Here is a tiny trained network, its code and every weight. The questions are about switching its units off for an input and a target symbol, where a switched-off unit gives its printed mean instead of its output.

import numpy as np


def w(rows, s, z=0):
    codes = np.array(rows[::2]) - 128.0
    scale = np.full(codes.shape[1], s)
    scale[-1] = z or s
    return codes * scale


def norm(h):
    return h / np.sqrt((h * h).mean(-1, keepdims=True) + 1e-5)


def f(y):
    return y / 2 * (1 + np.tanh(0.7978845608 * (y + 0.044715 * y**3)))


def softmax(a):
    e = np.exp(a - a.max(-1, keepdims=True))
    return e / e.sum(-1, keepdims=True)


def log_softmax(a):
    a = a - a.max(-1, keepdims=True)
    return a - np.log(np.exp(a).sum(-1, keepdims=True))


def net(x, mask):
    ids = ['αβεζμφ'.index(c) for c in x.split()]
    T = len(ids)
    res = E[ids] + P[:T]
    r = norm(res)
    for j in range(2):
        rows = slice(4 * j, 4 * j + 4)
        q, k, v = (r @ M[0][rows].T for M in (Q, K, V))
        z = softmax(np.where(np.tri(T) > 0, q @ k.T / 4**0.5, -1e9)) @ v
        o = O[0][rows]
        res = res + np.where(mask[j], z, o[:, -1]) @ o[:, :-1]
    y = f(norm(res) @ A[0][:, :-1].T + A[0][:, -1])
    res = res + np.where(mask[2:18], y, B[0][:, -1]) @ B[0][:, :-1]
    return log_softmax(norm(res)[-1] @ U[:, :-1].T + U[:, -1])


Q, K, V, O, A, B = {}, {}, {}, {}, {}, {}
E = w([
[122,157,254,241],'α',
[169,30,75,107],'β',
[139,87,77,102],'ε',
[157,48,79,115],'ζ',
[119,172,145,69],'μ',
[196,109,140,94],'φ',
],0.0054)
P = w([
[51,112,179,131],'0',
[136,171,11,129],'1',
[232,122,209,34],'2',
[125,117,171,127],'3',
[128,185,57,129],'4',
[255,20,183,56],'5',
[33,212,213,236],'6',
],0.0061)
Q[0] = w([
[145,177,83,39],'h0',
[115,98,254,129],'h0',
[138,205,40,117],'h0',
[110,101,127,126],'h0',
[134,115,220,78],'h1',
[48,133,54,124],'h1',
[174,64,206,96],'h1',
[41,144,157,123],'h1',
],0.0086)
K[0] = w([
[77,95,178,134],'h0',
[218,143,94,97],'h0',
[70,73,139,131],'h0',
[163,185,190,99],'h0',
[221,149,89,65],'h1',
[1,181,135,119],'h1',
[192,71,138,156],'h1',
[128,215,124,115],'h1',
],0.0093)
V[0] = w([
[222,69,128,226],'h0',
[64,165,110,229],'h0',
[70,91,83,205],'h0',
[208,130,183,102],'h0',
[76,71,170,113],'h1',
[110,107,183,223],'h1',
[123,253,136,101],'h1',
[5,240,181,162],'h1',
],0.0047)
O[0] = w([
[113,181,1,115,59],'h0',
[137,145,167,54,7],'h0',
[107,120,102,65,63],'h0',
[147,105,75,192,168],'h0',
[103,118,169,137,211],'h1',
[142,188,178,52,83],'h1',
[161,101,136,125,60],'h1',
[184,134,163,147,10],'h1',
],0.0064,0.002)
A[0] = w([
[86,194,120,123,121],'n0',
[44,81,188,69,84],'n1',
[126,154,71,244,104],'n2',
[49,154,51,120,62],'n3',
[76,93,119,218,105],'n4',
[91,67,127,161,134],'n5',
[118,88,140,72,164],'n6',
[66,76,172,85,189],'n7',
[215,118,136,176,63],'n8',
[126,135,97,254,142],'n9',
[141,159,147,47,169],'n10',
[196,118,87,91,106],'n11',
[187,176,206,150,122],'n12',
[14,102,143,203,133],'n13',
[62,90,144,99,187],'n14',
[105,159,136,129,3],'n15',
],0.008,0.0042)
B[0] = w([
[127,45,142,85,134],'n0',
[111,8,230,92,154],'n1',
[37,101,228,122,211],'n2',
[142,30,107,27,141],'n3',
[98,239,222,203,217],'n4',
[116,182,223,129,198],'n5',
[96,188,253,113,187],'n6',
[69,62,218,144,214],'n7',
[227,108,43,142,156],'n8',
[93,144,121,190,251],'n9',
[102,112,242,183,181],'n10',
[88,191,92,210,173],'n11',
[102,53,65,114,209],'n12',
[196,221,157,240,253],'n13',
[103,56,251,110,194],'n14',
[181,204,145,41,87],'n15',
],0.0043,0.0034)
U = w([
[173,204,117,100,225],'α',
[91,114,55,79,84],'β',
[104,96,221,112,172],'ε',
[100,112,95,53,61],'ζ',
[255,65,67,168,3],'μ',
[85,111,79,173,188],'φ',
],0.0088,0.0016)

Each question gives the input, a string of symbols that net reads in full, and the target symbol t.
The units are the heads (4 rows each of Q, K, V and O) and the neurons (one row each of A and B). Each row of codes is followed by its name. A weight is (code - 128) times the scale printed after its matrix; where a second scale follows, it is the last column's (O, A, B and U).
mask holds one flag per unit, heads first, then neurons. A switched-off unit (its flag False) gives its mean, the last column of its rows in O or B, instead of its output. The means were averaged over made-up inputs and are rounded, as every weight is.
A unit's drop is (log p(t) with every unit on - log p(t) with that unit switched off) / (log p(t) with every unit on - log p(t) with every unit switched off).
The circuit of an input: a set's keep is (log p(t) with only the set's units on - log p(t) with every unit switched off) / (log p(t) with every unit on - log p(t) with every unit switched off). Starting from the 12 units with the biggest drops (on a tie, the unit counted first), units are removed one at a time, each time the one whose removal leaves the highest keep (on an exact tie, the one counted first), for as long as the keep stays at least 0.8.
units of the circuit, in order: the units of the circuit, biggest drop first
k most important neurons: the k neurons with the biggest drops, biggest first
which heads matter: for each layer, one digit per head in row order, 1 if its drop is at least 0.15 and else 0, layers parted by /
drop of u: that unit's drop, to one decimal
input β μ φ ζ μ, target β: which heads matter -> 10
input μ ζ μ μ β, target μ: which heads matter -> 11
input φ φ ε α φ, target μ: units of the circuit, in order -> n4, n6
input β α μ μ ε, target β: units of the circuit, in order -> h0, n3
input β φ φ α φ, target β: 2 most important neurons -> n13, n4
input α φ μ ε α φ, target μ: which heads matter -> 10
input α α β α ζ, target α: units of the circuit, in order -> h1, h0
input ζ β μ ε ζ, target ζ: which heads matter -> 10
input α μ β β φ, target α: units of the circuit, in order -> h0, n2
input ζ ε α φ ε μ, target μ: 3 most important neurons -> n2, n4, n8
input α β ζ α φ, target α: drop of n6 -> 0.0
input β β μ φ β, target β: drop of h0 -> 0.3
input α ζ φ φ, target φ: drop of h0 -> 1.3
input ε ε μ φ ε, target ε: drop of h0 -> 1.1
input α μ ζ μ ε, target α: most important neuron -> n10
